Here is a tiny trained network, its code and every weight. The questions are about switching its units off for an input and a class, where a switched-off unit gives its printed mean instead of its output.

import numpy as np


def w(rows, s, z=0):
    codes = np.array(rows[::2]) - 128.0
    scale = np.full(codes.shape[1], s)
    scale[-1] = z or s
    return codes * scale


def norm(h):
    return h / np.sqrt((h * h).mean(-1, keepdims=True) + 1e-5)


def f(y):
    return np.maximum(y, 0)


def log_softmax(a):
    a = a - a.max(-1, keepdims=True)
    return a - np.log(np.exp(a).sum(-1, keepdims=True))


def net(x, mask):
    res = np.array(x, float).reshape(1, 3) / 4 @ E
    u = 0
    for l in range(4):
        y = f(norm(res) @ A[l][:, :-1].T + A[l][:, -1])
        res = res + np.where(mask[u : u + 9], y, B[l][:, -1]) @ B[l][:, :-1]
        u += 9
    return log_softmax(norm(res)[-1] @ U[:, :-1].T + U[:, -1])


A, B = {}, {}
E = w([
[39,50,254],'x0',
[202,118,205],'x1',
[129,222,201],'x2',
],0.0042)
A[0] = w([
[116,159,148,153],'L0N0',
[165,135,126,53],'L0N1',
[151,154,104,126],'L0N2',
[107,102,159,77],'L0N3',
[115,173,149,36],'L0N4',
[53,117,139,42],'L0N5',
[124,104,60,203],'L0N6',
[43,171,11,228],'L0N7',
[180,170,6,1],'L0N8',
],0.015,0.0042)
B[0] = w([
[45,136,130,158],'L0N0',
[161,114,166,139],'L0N1',
[185,52,119,166],'L0N2',
[206,67,28,157],'L0N3',
[15,156,62,144],'L0N4',
[139,78,176,166],'L0N5',
[15,239,148,205],'L0N6',
[191,255,192,254],'L0N7',
[253,115,155,227],'L0N8',
],0.0065,0.0092)
A[1] = w([
[194,238,61,80],'L1N0',
[208,160,196,162],'L1N1',
[174,48,212,210],'L1N2',
[222,197,52,15],'L1N3',
[11,55,195,106],'L1N4',
[157,134,109,119],'L1N5',
[155,196,78,95],'L1N6',
[223,103,178,255],'L1N7',
[108,254,160,239],'L1N8',
],0.01,0.0032)
B[1] = w([
[141,46,216,208],'L1N0',
[57,190,115,220],'L1N1',
[181,251,104,200],'L1N2',
[179,83,138,184],'L1N3',
[220,75,239,195],'L1N4',
[81,109,164,143],'L1N5',
[121,2,119,169],'L1N6',
[113,192,137,223],'L1N7',
[37,81,142,255],'L1N8',
],0.0081,0.0096)
A[2] = w([
[105,144,10,2],'L2N0',
[79,151,69,52],'L2N1',
[169,134,161,81],'L2N2',
[148,130,148,10],'L2N3',
[101,216,150,163],'L2N4',
[80,130,77,32],'L2N5',
[84,119,141,32],'L2N6',
[129,104,190,99],'L2N7',
[123,49,25,102],'L2N8',
],0.013,0.0063)
B[2] = w([
[254,35,157,128],'L2N0',
[53,222,213,128],'L2N1',
[112,123,163,183],'L2N2',
[227,49,195,128],'L2N3',
[70,107,97,254],'L2N4',
[98,132,200,128],'L2N5',
[206,173,167,137],'L2N6',
[151,73,131,208],'L2N7',
[66,227,183,129],'L2N8',
],0.0083,0.0078)
A[3] = w([
[189,148,162,3],'L3N0',
[85,55,150,142],'L3N1',
[214,155,122,133],'L3N2',
[202,146,12,44],'L3N3',
[142,61,211,120],'L3N4',
[153,153,6,159],'L3N5',
[128,71,186,253],'L3N6',
[169,180,87,135],'L3N7',
[101,180,99,97],'L3N8',
],0.015,0.0039)
B[3] = w([
[147,100,123,172],'L3N0',
[33,44,77,183],'L3N1',
[95,39,133,178],'L3N2',
[81,173,255,134],'L3N3',
[154,101,72,246],'L3N4',
[58,163,244,139],'L3N5',
[131,93,53,251],'L3N6',
[54,133,250,151],'L3N7',
[88,69,231,146],'L3N8',
],0.0079,0.011)
U = w([
[249,74,187,139],'0',
[55,187,174,244],'1',
[89,65,99,201],'2',
[107,160,143,86],'3',
[165,225,61,2],'4',
[166,207,32,2],'5',
],0.014,0.0067)

Each question gives the input, the list of numbers given to net, and the class t.
The units are the neurons (one row each of A and B). Each row of codes is followed by its name. A weight is (code - 128) times the scale printed after its matrix; where a second scale follows, it is the last column's (A, B and U).
mask holds one flag per neuron, layer by layer. A switched-off neuron (its flag False) gives its mean, the last column of its row in B, instead of its output. The means were averaged over made-up inputs and are rounded, as every weight is.
A unit's drop is (log p(t) with every unit on - log p(t) with that unit switched off) / (log p(t) with every unit on - log p(t) with every unit switched off).
The circuit of an input: a set's keep is (log p(t) with only the set's units on - log p(t) with every unit switched off) / (log p(t) with every unit on - log p(t) with every unit switched off). Starting from the 12 units with the biggest drops (on a tie, the unit counted first), units are removed one at a time, each time the one whose removal leaves the highest keep (on an exact tie, the one counted first), for as long as the keep stays at least 0.8.
units of the circuit, in order: the units of the circuit, biggest drop first
most important unit: the unit with the biggest drop
k most important neurons: the k neurons with the biggest drops, biggest first
top k neurons in layer l: the k neurons of layer l with the biggest drops, biggest first
drop when u is switched off: that unit's drop, to one decimal
input [-8,0,-2], class 0: units of the circuit, in order => L0N8
input [8,1,8], class 0: units of the circuit, in order => L0N7, L0N6, L1N8, L1N2
input [6,4,-5], class 0: 3 most important neurons => L0N7, L0N8, L1N8
input [-5,-6,-5], class 1: units of the circuit, in order => L0N7, L1N8
input [8,4,-7], class 0: units of the circuit, in order => L1N8, L1N2
input [-4,-8,2], class 1: 3 most important neurons => L0N7, L0N6, L1N4
input [8,-7,3], class 0: 2 most important neurons => L1N4, L0N6
input [-5,-4,3], class 0: top 2 neurons in layer 1 => L1N0, L1N3
input [-5,-4,-5], class 0: 2 most important neurons => L0N8, L1N0
input [-4,5,-1], class 1: top 2 neurons in layer 3 => L3N7, L3N4
input [8,-6,-3], class 0: 2 most important neurons => L1N4, L0N8
input [6,-4,-2], class 0: 2 most important neurons => L0N8, L1N4
input [-3,4,5], class 2: 2 most important neurons => L0N8, L0N5
input [1,-4,0], class 1: units of the circuit, in order => L0N7
input [-3,8,-8], class 1: 2 most important neurons => L0N7, L1N4
input [-8,-6,5], class 0: 2 most important neurons => L0N8, L1N0
input [6,-6,4], class 0: top 2 neurons in layer 1 => L1N4, L1N1
input [-6,-3,-5], class 0: top 2 neurons in layer 1 => L1N0, L1N3
input [4,4,8], class 2: 2 most important neurons => L0N8, L0N7
input [2,1,6], class 2: most important unit => L0N7
input [-1,-5,-1], class 1: top 2 neurons in layer 0 => L0N7, L0N6
input [-5,7,0], class 1: top 2 neurons in layer 1 => L1N4, L1N2
input [5,-7,8], class 2: drop when L0N7 is switched off => 0.1
input [0,6,1], class 1: drop when L0N6 is switched off => 0.2
input [3,6,-1], class 1: drop when L0N6 is switched off => 0.2
input [5,-6,7], class 2: drop when L1N7 is switched off => 0.0
input [4,-2,7], class 2: most important neuron => L0N7
